Here is a tiny trained network, its code and every weight. The questions are about switching its units off for an input and a class, where a switched-off unit gives its printed mean instead of its output.

import numpy as np


def w(rows, s, z=0):
    codes = np.array(rows[::2]) - 128.0
    scale = np.full(codes.shape[1], s)
    scale[-1] = z or s
    return codes * scale


def f(y):
    return y / 2 * (1 + np.tanh(0.7978845608 * (y + 0.044715 * y**3)))


def log_softmax(a):
    a = a - a.max(-1, keepdims=True)
    return a - np.log(np.exp(a).sum(-1, keepdims=True))


def net(x, mask):
    res = np.array(x, float).reshape(1, 4) / 4 @ E
    y = f(res @ A[0][:, :-1].T + A[0][:, -1])
    res = res + np.where(mask, y, B[0][:, -1]) @ B[0][:, :-1]
    return log_softmax(res[-1] @ U[:, :-1].T + U[:, -1])


A, B = {}, {}
E = w([
[62,156,141,95,154,232,195,161,47,179,96],'x0',
[189,176,136,31,116,207,163,163,197,110,129],'x1',
[48,86,253,87,95,68,155,153,153,86,105],'x2',
[104,153,126,45,134,125,15,65,126,144,46],'x3',
],0.012)
A[0] = w([
[181,84,151,206,130,139,167,231,117,164,171,49],'n0',
[58,143,170,61,96,60,132,127,137,103,85,134],'n1',
[155,131,147,189,143,143,173,131,196,127,160,4],'n2',
[190,67,128,181,147,144,88,89,186,69,176,65],'n3',
[180,158,120,89,153,100,80,59,102,175,68,144],'n4',
[64,169,171,102,201,201,180,151,39,149,118,104],'n5',
[119,47,117,147,83,100,124,116,56,191,98,36],'n6',
[142,116,19,180,132,143,118,90,112,160,137,139],'n7',
[143,85,91,165,113,158,210,190,147,139,175,69],'n8',
[197,244,61,129,160,121,116,118,136,175,145,155],'n9',
[138,143,180,160,128,130,151,123,129,109,150,87],'n10',
[219,179,136,71,120,138,171,195,168,92,134,40],'n11',
[208,131,134,150,138,59,118,125,215,134,123,84],'n12',
[180,179,92,172,154,117,128,116,156,216,145,166],'n13',
[103,76,84,233,102,73,141,109,13,86,54,48],'n14',
[131,139,113,98,100,179,162,140,173,78,110,32],'n15',
[160,105,105,138,73,98,89,95,187,72,171,52],'n16',
[95,167,90,100,118,94,66,120,143,152,46,150],'n17',
[114,110,115,180,118,118,73,134,2,68,146,21],'n18',
[177,122,80,119,140,145,130,147,141,189,127,76],'n19',
[124,118,152,185,119,162,191,174,159,180,152,46],'n20',
[169,121,141,197,117,122,178,216,148,133,133,124],'n21',
[98,128,175,163,176,202,191,141,72,194,101,75],'n22',
[190,161,56,155,163,150,132,89,122,183,156,193],'n23',
[77,28,135,153,220,52,38,96,114,141,200,43],'n24',
[136,130,102,153,158,86,196,139,180,77,213,31],'n25',
[186,188,153,85,93,173,153,100,173,39,155,61],'n26',
[162,161,149,178,86,127,159,172,152,181,193,148],'n27',
[178,152,130,162,107,58,81,113,204,82,182,63],'n28',
[166,146,147,30,105,172,68,143,139,119,105,80],'n29',
[87,136,212,131,78,89,155,195,162,133,161,128],'n30',
[80,19,221,70,109,75,185,97,142,47,102,174],'n31',
[86,141,232,147,61,126,145,147,173,146,130,159],'n32',
[121,136,124,193,137,111,159,147,81,92,149,44],'n33',
[140,63,149,148,129,104,118,114,214,77,127,108],'n34',
],0.0091,0.0015)
B[0] = w([
[100,207,106,91,109,73,68,84,112,61,119,228],'n0',
[201,119,120,56,74,121,118,108,92,77,168,203],'n1',
[109,169,148,121,130,111,104,125,111,109,77,181],'n2',
[124,147,105,157,133,115,121,161,66,180,152,207],'n3',
[95,143,157,49,169,72,62,44,91,89,104,209],'n4',
[147,188,89,173,204,108,135,173,124,219,199,243],'n5',
[73,115,111,174,135,190,152,141,225,102,105,179],'n6',
[179,69,203,57,79,147,139,164,126,120,178,226],'n7',
[118,134,142,146,115,58,101,97,72,104,66,223],'n8',
[167,73,162,55,75,136,148,160,119,105,141,232],'n9',
[161,155,89,164,67,146,105,118,112,77,134,153],'n10',
[121,98,123,186,158,181,218,149,217,81,53,208],'n11',
[83,167,84,125,200,105,86,190,130,236,153,206],'n12',
[147,63,185,59,91,108,175,139,90,112,190,204],'n13',
[126,49,116,181,166,153,164,141,230,54,113,234],'n14',
[123,119,120,127,179,157,184,120,185,105,112,171],'n15',
[91,139,82,159,167,118,127,196,65,214,120,207],'n16',
[75,154,107,103,164,46,65,68,57,52,49,201],'n17',
[86,59,129,181,120,132,148,177,199,86,88,191],'n18',
[170,63,127,120,100,175,153,140,109,113,133,179],'n19',
[70,140,142,129,139,107,85,90,97,140,98,198],'n20',
[103,150,177,95,117,68,122,114,102,71,64,208],'n21',
[134,205,88,138,157,114,159,168,78,253,109,224],'n22',
[177,91,174,75,88,162,126,144,77,95,186,235],'n23',
[122,97,133,185,161,158,160,148,165,142,56,230],'n24',
[51,193,141,110,100,52,89,65,81,124,95,207],'n25',
[79,100,97,185,139,224,217,149,222,107,48,197],'n26',
[130,138,105,70,55,95,133,58,125,95,91,196],'n27',
[87,144,61,183,163,123,118,200,90,169,171,231],'n28',
[92,147,129,167,130,136,136,109,127,114,46,204],'n29',
[173,88,155,84,75,140,127,128,97,93,159,209],'n30',
[190,126,160,39,110,215,102,164,114,132,185,247],'n31',
[173,90,157,70,82,161,113,145,126,169,173,198],'n32',
[106,134,138,122,133,131,133,39,181,127,132,184],'n33',
[146,125,99,143,147,156,133,145,79,174,153,196],'n34',
],0.0066,0.014)
U = w([
[174,91,185,84,75,129,119,136,115,110,214,212],'0',
[98,207,81,163,173,103,113,163,110,246,162,107],'1',
[80,200,144,117,119,71,68,29,117,82,73,189],'2',
[97,107,131,181,142,142,180,137,248,89,83,5],'3',
],0.012,0.0011)

Each question gives the input, the list of numbers given to net, and the class t.
The units are the neurons (one row each of A and B). Each row of codes is followed by its name. A weight is (code - 128) times the scale printed after its matrix; where a second scale follows, it is the last column's (A, B and U).
mask holds one flag per neuron, in row order. A switched-off neuron (its flag False) gives its mean, the last column of its row in B, instead of its output. The means were averaged over made-up inputs and are rounded, as every weight is.
A unit's drop is (log p(t) with every unit on - log p(t) with that unit switched off) / (log p(t) with every unit on - log p(t) with every unit switched off).
The circuit of an input: a set's keep is (log p(t) with only the set's units on - log p(t) with every unit switched off) / (log p(t) with every unit on - log p(t) with every unit switched off). Starting from the 12 units with the biggest drops (on a tie, the unit counted first), units are removed one at a time, each time the one whose removal leaves the highest keep (on an exact tie, the one counted first), for as long as the keep stays at least 0.8.
circuit, biggest first: the units of the circuit, biggest drop first
most important unit: the unit with the biggest drop
top k neurons: the k neurons with the biggest drops, biggest first
drop when u is switched off: that unit's drop, to one decimal
input [-7,-8,3,-7], class 3: most important unit => n14
input [7,-5,2,-8], class 2: top 3 neurons => (n0; n21; n8)
input [-3,2,-2,-4], class 2: top 2 neurons => (n5; n22)
input [1,-2,6,-7], class 2: top 2 neurons => (n0; n25)
input [7,6,1,2], class 1: top 2 neurons => (n5; n22)
input [-8,0,-3,-7], class 1: top 3 neurons => (n28; n12; n16)
input [-7,-8,-8,-2], class 0: top 3 neurons => (n7; n23; n13)
input [5,6,0,2], class 3: top 2 neurons => (n11; n26)
input [5,8,6,7], class 3: top 3 neurons => (n26; n29; n11)
input [-8,-6,-8,-7], class 0: top 4 neurons => (n7; n23; n13; n9)
input [3,2,-6,-6], class 0: top 3 neurons => (n23; n7; n13)
input [-1,-4,-8,8], class 0: top 4 neurons => (n7; n23; n9; n13)
input [2,-7,6,-5], class 3: top 3 neurons => (n14; n6; n24)
input [5,1,4,-5], class 1: most important unit => n5
input [0,7,-5,3], class 3: top 2 neurons => (n26; n11)
input [-6,8,-6,-2], class 3: top 2 neurons => (n26; n11)
input [7,3,6,-8], class 2: drop when n28 is switched off => 0.1
input [1,1,8,7], class 0: drop when n31 is switched off => 0.5
input [-7,6,-5,-2], class 1: drop when n28 is switched off => 0.2
input [-2,5,-4,4], class 3: circuit, biggest first => (n26)
input [6,-3,-1,5], class 1: drop when n5 is switched off => 0.9
